Below are the code and all the weights of a small trained network. Each question names an input and a class and asks about switching units off, where a switched-off unit gives its printed mean instead of its output.

import numpy as np


def w(rows, s, z=0):
    codes = np.array(rows[::2]) - 128.0
    scale = np.full(codes.shape[1], s)
    scale[-1] = z or s
    return codes * scale


def norm(h):
    return h / np.sqrt((h * h).mean(-1, keepdims=True) + 1e-5)


def f(y):
    return np.maximum(y, 0)


def log_softmax(a):
    a = a - a.max(-1, keepdims=True)
    return a - np.log(np.exp(a).sum(-1, keepdims=True))


def net(x, mask):
    res = np.array(x, float).reshape(1, 2) / 4 @ E
    u = 0
    for l in range(2):
        y = f(norm(res) @ A[l][:, :-1].T + A[l][:, -1])
        res = res + np.where(mask[u : u + 12], y, B[l][:, -1]) @ B[l][:, :-1]
        u += 12
    return log_softmax(norm(res)[-1] @ U[:, :-1].T + U[:, -1])


A, B = {}, {}
E = w([
[77,75,1,211,18,149,54,39,142],'x0',
[152,31,159,98,133,30,72,120,226],'x1',
],0.007)
A[0] = w([
[95,158,166,64,150,170,130,132,134,215],'L0N1',
[153,120,143,141,119,87,112,148,162,180],'L0N2',
[132,102,103,173,105,97,119,130,137,218],'L0N3',
[132,109,95,153,134,133,129,204,150,15],'L0N4',
[109,114,129,133,130,150,128,134,138,72],'L0N5',
[73,148,160,96,124,126,93,135,93,4],'L0N6',
[114,148,130,67,132,163,96,121,147,158],'L0N7',
[72,135,96,102,112,182,122,98,149,133],'L0N8',
[78,114,133,126,144,150,122,145,140,82],'L0N9',
[95,124,138,122,148,160,114,129,141,75],'L0N10',
[191,125,110,193,115,119,160,169,151,66],'L0N11',
[198,156,100,254,93,96,182,205,102,122],'L0N12',
],0.0054,0.003)
B[0] = w([
[229,69,96,230,132,61,141,87,7,249],'L0N1',
[135,96,121,36,202,140,133,3,18,221],'L0N2',
[232,108,171,181,205,48,182,150,21,251],'L0N3',
[106,27,113,85,113,201,151,106,112,128],'L0N4',
[40,101,93,85,173,126,118,149,115,128],'L0N5',
[103,154,180,93,113,96,67,90,119,128],'L0N6',
[129,120,104,144,165,110,161,107,126,156],'L0N7',
[227,119,159,145,187,45,167,114,17,215],'L0N8',
[112,127,115,162,175,112,132,108,155,128],'L0N9',
[128,128,121,134,128,129,132,146,143,128],'L0N10',
[166,135,107,95,109,124,146,93,115,128],'L0N11',
[64,61,116,14,201,101,122,15,107,197],'L0N12',
],0.0069,0.0035)
A[1] = w([
[119,111,75,172,68,150,96,104,133,5],'L1N1',
[111,94,50,200,56,136,94,117,156,45],'L1N2',
[114,73,140,125,123,94,91,134,195,4],'L1N3',
[121,76,124,102,107,109,96,127,201,20],'L1N4',
[85,123,137,72,144,164,118,85,135,122],'L1N5',
[80,215,85,136,99,249,148,137,97,46],'L1N6',
[153,100,116,130,139,118,124,106,108,179],'L1N7',
[122,104,122,125,134,131,150,113,107,191],'L1N8',
[151,122,98,157,135,127,140,129,111,171],'L1N9',
[129,191,207,97,155,129,161,206,159,95],'L1N10',
[118,75,143,104,110,78,86,129,217,24],'L1N11',
[108,106,85,121,117,123,113,82,120,23],'L1N12',
],0.016,0.0016)
B[1] = w([
[160,139,130,207,151,113,192,201,120,178],'L1N1',
[183,120,150,173,168,88,199,211,188,189],'L1N2',
[124,149,121,81,129,146,89,84,72,168],'L1N3',
[92,99,128,65,89,135,55,67,130,159],'L1N4',
[127,110,144,127,123,105,111,135,155,132],'L1N5',
[93,107,126,18,118,140,47,6,59,185],'L1N6',
[77,174,113,159,90,175,141,158,128,255],'L1N7',
[145,107,94,144,99,114,92,114,175,210],'L1N8',
[102,100,158,72,136,111,95,118,188,214],'L1N9',
[156,102,108,211,128,91,173,182,171,178],'L1N10',
[89,157,103,88,134,180,131,51,48,178],'L1N11',
[163,139,175,122,166,114,163,172,130,194],'L1N12',
],0.013,0.012)
U = w([
[203,103,138,195,178,67,226,209,132,163],'0',
[104,115,110,46,135,140,98,26,38,162],'1',
[56,143,114,149,44,155,77,165,235,148],'2',
[203,176,126,101,91,247,128,178,138,38],'3',
[181,179,137,92,93,222,126,193,127,1],'4',
],0.012,0.0071)

Each question gives the input, the list of numbers given to net, and the class t.
The units are the neurons (one row each of A and B). Each row of codes is followed by its name. A weight is (code - 128) times the scale printed after its matrix; where a second scale follows, it is the last column's (A, B and U).
mask holds one flag per neuron, layer by layer. A switched-off neuron (its flag False) gives its mean, the last column of its row in B, instead of its output. The means were averaged over made-up inputs and are rounded, as every weight is.
A unit's drop is (log p(t) with every unit on - log p(t) with that unit switched off) / (log p(t) with every unit on - log p(t) with every unit switched off).
The circuit of an input: a set's keep is (log p(t) with only the set's units on - log p(t) with every unit switched off) / (log p(t) with every unit on - log p(t) with every unit switched off). Starting from the 12 units with the biggest drops (on a tie, the unit counted first), units are removed one at a time, each time the one whose removal leaves the highest keep (on an exact tie, the one counted first), for as long as the keep stays at least 0.8.
units of the circuit, in order: the units of the circuit, biggest drop first
k most important neurons: the k neurons with the biggest drops, biggest first
top k neurons in layer l: the k neurons of layer l with the biggest drops, biggest first
drop when u is switched off: that unit's drop, to one decimal
input [-1,2], class 2: 4 most important neurons : (L1N6 L1N2 L1N11 L1N1)
input [-7,8], class 1: units of the circuit, in order : (L1N11)
input [-7,-8], class 1: top 4 neurons in layer 1 : (L1N6 L1N2 L1N1 L1N12)
input [5,-5], class 0: 4 most important neurons : (L1N2 L1N1 L0N2 L1N11)
input [-5,-7], class 1: 2 most important neurons : (L1N6 L0N3)
input [-3,-2], class 2: 3 most important neurons : (L0N1 L0N3 L1N6)
input [3,1], class 2: top 3 neurons in layer 0 : (L0N3 L0N8 L0N1)
input [2,3], class 2: 2 most important neurons : (L0N3 L1N6)
input [2,0], class 2: 2 most important neurons : (L1N6 L1N2)
input [3,3], class 2: 2 most important neurons : (L0N3 L1N6)
input [2,2], class 2: 3 most important neurons : (L1N6 L1N2 L1N1)
input [7,-6], class 0: top 2 neurons in layer 1 : (L1N2 L1N1)
input [-4,5], class 1: 2 most important neurons : (L0N3 L1N2)
input [7,6], class 0: units of the circuit, in order : (L1N2)
input [-3,-3], class 2: top 3 neurons in layer 0 : (L0N3 L0N1 L0N2)
input [-2,-2], class 2: top 2 neurons in layer 1 : (L1N6 L1N11)
input [6,-6], class 0: 3 most important neurons : (L1N2 L1N1 L0N2)
input [2,-1], class 2: drop when L1N6 is switched off : 0.3
input [0,8], class 1: drop when L1N8 is switched off : 0.0
input [-1,1], class 2: drop when L1N6 is switched off : 0.2
